Here is a tiny trained network, its code and every weight. The questions are about switching its units off for an input and a class, where a switched-off unit gives its printed mean instead of its output.

import numpy as np


def w(rows, s, z=0):
    codes = np.array(rows[::2]) - 128.0
    scale = np.full(codes.shape[1], s)
    scale[-1] = z or s
    return codes * scale


def f(y):
    return y / 2 * (1 + np.tanh(0.7978845608 * (y + 0.044715 * y**3)))


def log_softmax(a):
    a = a - a.max(-1, keepdims=True)
    return a - np.log(np.exp(a).sum(-1, keepdims=True))


def net(x, mask):
    res = np.array(x, float).reshape(1, 6) / 4 @ E
    y = f(res @ A[0][:, :-1].T + A[0][:, -1])
    res = res + np.where(mask, y, B[0][:, -1]) @ B[0][:, :-1]
    return log_softmax(res[-1] @ U[:, :-1].T + U[:, -1])


A, B = {}, {}
E = w([
[143,57,175,70],'x0',
[128,128,130,128],'x1',
[99,114,167,180],'x2',
[140,54,78,164],'x3',
[253,155,163,191],'x4',
[128,128,129,125],'x5',
],0.0072)
A[0] = w([
[129,94,104,164,220],'neuron 1',
[105,200,189,104,86],'neuron 2',
[46,123,248,242,137],'neuron 3',
[121,187,188,80,115],'neuron 4',
[99,101,114,125,68],'neuron 5',
[150,125,154,153,84],'neuron 6',
[112,165,114,172,69],'neuron 7',
[182,149,126,128,100],'neuron 8',
[120,140,119,112,113],'neuron 9',
[130,120,159,114,132],'neuron 10',
[175,145,153,141,99],'neuron 11',
[115,165,93,148,80],'neuron 12',
[71,140,117,90,96],'neuron 13',
[104,184,80,182,92],'neuron 14',
[139,71,201,87,110],'neuron 15',
[178,138,145,139,83],'neuron 16',
[77,126,111,110,103],'neuron 17',
[170,178,78,53,254],'neuron 18',
],0.014,0.0059)
B[0] = w([
[182,7,109,45,211],'neuron 1',
[252,49,129,112,180],'neuron 2',
[14,131,39,157,253],'neuron 3',
[210,50,100,130,186],'neuron 4',
[168,155,171,173,131],'neuron 5',
[115,130,170,123,135],'neuron 6',
[145,174,155,84,143],'neuron 7',
[84,94,174,106,156],'neuron 8',
[110,140,140,138,126],'neuron 9',
[109,164,117,126,139],'neuron 10',
[61,89,203,109,164],'neuron 11',
[180,152,169,81,138],'neuron 12',
[80,102,224,118,175],'neuron 13',
[219,165,176,18,185],'neuron 14',
[177,204,143,22,183],'neuron 15',
[98,129,198,151,153],'neuron 16',
[126,97,210,126,165],'neuron 17',
[9,118,49,131,232],'neuron 18',
],0.022,0.0063)
U = w([
[81,100,253,160,42],'0',
[74,145,74,123,198],'1',
[110,123,103,114,231],'2',
[111,123,106,116,242],'3',
[159,214,129,54,3],'4',
[208,50,114,178,120],'5',
[132,207,90,254,38],'6',
],0.0089,0.0049)

Each question gives the input, the list of numbers given to net, and the class t.
The units are the neurons (one row each of A and B). Each row of codes is followed by its name. A weight is (code - 128) times the scale printed after its matrix; where a second scale follows, it is the last column's (A, B and U).
mask holds one flag per neuron, in row order. A switched-off neuron (its flag False) gives its mean, the last column of its row in B, instead of its output. The means were averaged over made-up inputs and are rounded, as every weight is.
A unit's drop is (log p(t) with every unit on - log p(t) with that unit switched off) / (log p(t) with every unit on - log p(t) with every unit switched off).
The circuit of an input: a set's keep is (log p(t) with only the set's units on - log p(t) with every unit switched off) / (log p(t) with every unit on - log p(t) with every unit switched off). Starting from the 12 units with the biggest drops (on a tie, the unit counted first), units are removed one at a time, each time the one whose removal leaves the highest keep (on an exact tie, the one counted first), for as long as the keep stays at least 0.8.
units of the circuit, in order: the units of the circuit, biggest drop first
top k neurons: the k neurons with the biggest drops, biggest first
drop when u is switched off: that unit's drop, to one decimal
input [-8,-3,6,-6,-7,1], class 4: units of the circuit, in order => [neuron 14]
input [-8,-2,2,2,8,3], class 0: top 3 neurons => [neuron 11; neuron 16; neuron 8]
input [-5,0,1,8,-4,7], class 5: units of the circuit, in order => [neuron 1; neuron 3]
input [-4,6,-4,8,-1,-6], class 5: top 2 neurons => [neuron 3; neuron 1]
input [-5,2,-4,0,-6,3], class 0: units of the circuit, in order => [neuron 13; neuron 17]
input [6,-3,8,4,8,1], class 0: top 4 neurons => [neuron 11; neuron 16; neuron 18; neuron 6]
input [0,-5,-7,-6,2,0], class 1: top 4 neurons => [neuron 18; neuron 1; neuron 14; neuron 17]
input [-1,-1,-1,-7,8,7], class 0: top 3 neurons => [neuron 11; neuron 16; neuron 8]
input [6,0,-4,0,7,6], class 0: top 4 neurons => [neuron 11; neuron 16; neuron 3; neuron 8]
input [4,7,-8,-5,5,-6], class 1: top 3 neurons => [neuron 18; neuron 1; neuron 14]
input [8,1,0,4,-4,0], class 4: top 2 neurons => [neuron 15; neuron 3]
input [-3,3,3,-6,-6,1], class 0: top 4 neurons => [neuron 13; neuron 17; neuron 1; neuron 15]
input [6,-5,-2,-7,-5,5], class 5: top 2 neurons => [neuron 4; neuron 2]
input [-4,-1,-8,0,6,-6], class 1: units of the circuit, in order => [neuron 18]
input [-3,3,-6,8,-2,-5], class 5: top 3 neurons => [neuron 3; neuron 1; neuron 15]
input [5,-4,5,-7,-2,-5], class 5: top 3 neurons => [neuron 2; neuron 4; neuron 18]
input [7,5,4,7,1,3], class 4: top 3 neurons => [neuron 15; neuron 18; neuron 4]
input [8,-5,6,-8,-2,-3], class 4: drop when neuron 1 is switched off => 0.3
input [8,-4,-6,0,5,-4], class 4: drop when neuron 3 is switched off => 1.3
input [-8,-7,7,8,8,-6], class 0: drop when neuron 5 is switched off => -0.1
input [8,-6,-2,8,1,0], class 4: units of the circuit, in order => [neuron 15]
